Here is a tiny trained network, its code and every weight. The questions are about switching its units off for an input and a class, where a switched-off unit gives its printed mean instead of its output.

import numpy as np


def w(rows, s, z=0):
    codes = np.array(rows[::2]) - 128.0
    scale = np.full(codes.shape[1], s)
    scale[-1] = z or s
    return codes * scale


def f(y):
    return np.maximum(y, 0)


def log_softmax(a):
    a = a - a.max(-1, keepdims=True)
    return a - np.log(np.exp(a).sum(-1, keepdims=True))


def net(x, mask):
    res = np.array(x, float).reshape(1, 3) / 4 @ E
    y = f(res @ A[0][:, :-1].T + A[0][:, -1])
    res = res + np.where(mask, y, B[0][:, -1]) @ B[0][:, :-1]
    return log_softmax(res[-1] @ U[:, :-1].T + U[:, -1])


A, B = {}, {}
E = w([
[87,63,72,106,86,154,68,255,49],'x0',
[55,246,88,62,119,182,153,192,189],'x1',
[53,169,156,94,172,194,80,16,51],'x2',
],0.0097)
A[0] = w([
[68,94,122,150,88,157,81,230,51,62],'neuron 0',
[102,230,131,131,113,149,134,165,168,167],'neuron 1',
[178,80,119,136,134,87,137,175,189,197],'neuron 2',
[167,97,143,161,124,83,135,120,54,177],'neuron 3',
[35,160,121,129,151,160,106,62,61,66],'neuron 4',
[177,18,134,160,106,123,110,38,68,124],'neuron 5',
[205,125,121,153,92,86,154,222,243,43],'neuron 6',
[95,189,144,119,93,178,104,73,52,51],'neuron 7',
[186,22,140,158,137,92,105,70,89,52],'neuron 8',
[47,249,120,100,114,160,118,181,196,40],'neuron 9',
[104,139,133,120,123,154,113,92,98,246],'neuron 10',
[60,161,122,113,121,148,99,23,16,129],'neuron 11',
[57,115,106,113,105,162,107,219,52,138],'neuron 12',
[118,85,124,84,183,122,142,193,50,107],'neuron 13',
[138,183,153,166,123,127,140,47,237,85],'neuron 14',
[180,207,134,127,128,100,166,11,232,119],'neuron 15',
[72,226,123,133,109,133,130,182,133,183],'neuron 16',
[127,171,97,114,168,144,152,165,121,82],'neuron 17',
],0.012)
B[0] = w([
[178,150,126,123,131,99,160,85,8,209],'neuron 0',
[117,98,136,135,132,124,107,66,220,225],'neuron 1',
[71,153,136,175,118,141,59,202,189,221],'neuron 2',
[90,135,96,120,149,177,92,81,168,202],'neuron 3',
[159,107,171,112,164,128,221,199,94,210],'neuron 4',
[117,89,123,89,118,104,137,67,206,227],'neuron 5',
[149,112,157,116,199,131,207,250,118,212],'neuron 6',
[174,99,117,72,182,81,185,201,119,188],'neuron 7',
[176,63,148,70,169,131,224,56,115,197],'neuron 8',
[169,49,152,76,169,124,216,39,166,226],'neuron 9',
[62,177,102,208,96,166,2,162,202,232],'neuron 10',
[120,121,151,151,154,134,152,228,151,250],'neuron 11',
[160,188,123,142,112,109,75,98,64,235],'neuron 12',
[145,149,137,122,104,106,134,103,79,175],'neuron 13',
[177,158,131,97,103,95,116,108,40,211],'neuron 14',
[142,170,99,148,111,118,87,101,8,255],'neuron 15',
[73,85,94,117,114,158,90,87,175,234],'neuron 16',
[125,110,131,84,146,158,149,108,122,155],'neuron 17',
],0.022,0.016)
U = w([
[150,66,116,71,126,120,152,70,165,113],'0',
[192,160,108,120,106,64,104,122,29,89],'1',
[154,113,149,127,152,100,169,253,131,75],'2',
[77,148,96,174,83,147,58,149,170,254],'3',
[124,136,121,135,16,110,200,132,125,79],'4',
],0.011,0.0086)

Each question gives the input, the list of numbers given to net, and the class t.
The units are the neurons (one row each of A and B). Each row of codes is followed by its name. A weight is (code - 128) times the scale printed after its matrix; where a second scale follows, it is the last column's (A, B and U).
mask holds one flag per neuron, in row order. A switched-off neuron (its flag False) gives its mean, the last column of its row in B, instead of its output. The means were averaged over made-up inputs and are rounded, as every weight is.
A unit's drop is (log p(t) with every unit on - log p(t) with that unit switched off) / (log p(t) with every unit on - log p(t) with every unit switched off).
The circuit of an input: a set's keep is (log p(t) with only the set's units on - log p(t) with every unit switched off) / (log p(t) with every unit on - log p(t) with every unit switched off). Starting from the 12 units with the biggest drops (on a tie, the unit counted first), units are removed one at a time, each time the one whose removal leaves the highest keep (on an exact tie, the one counted first), for as long as the keep stays at least 0.8.
circuit, biggest first: the units of the circuit, biggest drop first
unit that matters most: the unit with the biggest drop
top k neurons: the k neurons with the biggest drops, biggest first
drop of u: that unit's drop, to one decimal
input [3,3,0], class 3: top 4 neurons -> (neuron 8; neuron 15; neuron 14; neuron 5)
input [3,2,-1], class 3: unit that matters most -> neuron 15
input [7,-7,1], class 0: top 4 neurons -> (neuron 5; neuron 8; neuron 15; neuron 3)
input [-8,-6,3], class 1: top 2 neurons -> (neuron 15; neuron 14)
input [7,7,-5], class 0: top 3 neurons -> (neuron 9; neuron 16; neuron 15)
input [5,1,5], class 1: top 3 neurons -> (neuron 12; neuron 0; neuron 6)
input [2,-2,3], class 3: top 2 neurons -> (neuron 6; neuron 9)
input [6,0,-6], class 1: top 4 neurons -> (neuron 0; neuron 12; neuron 11; neuron 4)
input [-7,-6,0], class 1: top 4 neurons -> (neuron 15; neuron 14; neuron 9; neuron 1)
input [6,-8,-7], class 0: top 3 neurons -> (neuron 8; neuron 5; neuron 3)
input [-7,-6,7], class 1: top 3 neurons -> (neuron 15; neuron 14; neuron 6)
input [-2,-2,-4], class 2: top 3 neurons -> (neuron 10; neuron 6; neuron 16)
input [-2,3,2], class 3: top 4 neurons -> (neuron 8; neuron 5; neuron 10; neuron 0)
input [-1,3,-5], class 2: circuit, biggest first -> (neuron 6)
input [3,-1,-1], class 3: top 2 neurons -> (neuron 15; neuron 14)
input [-7,1,-6], class 1: top 2 neurons -> (neuron 15; neuron 14)
input [6,1,7], class 2: drop of neuron 14 -> 0.6
input [-4,1,6], class 2: drop of neuron 11 -> 0.5
input [6,-1,0], class 1: drop of neuron 0 -> 0.1
input [5,3,8], class 2: unit that matters most -> neuron 11
input [0,0,-3], class 3: drop of neuron 9 -> 0.2
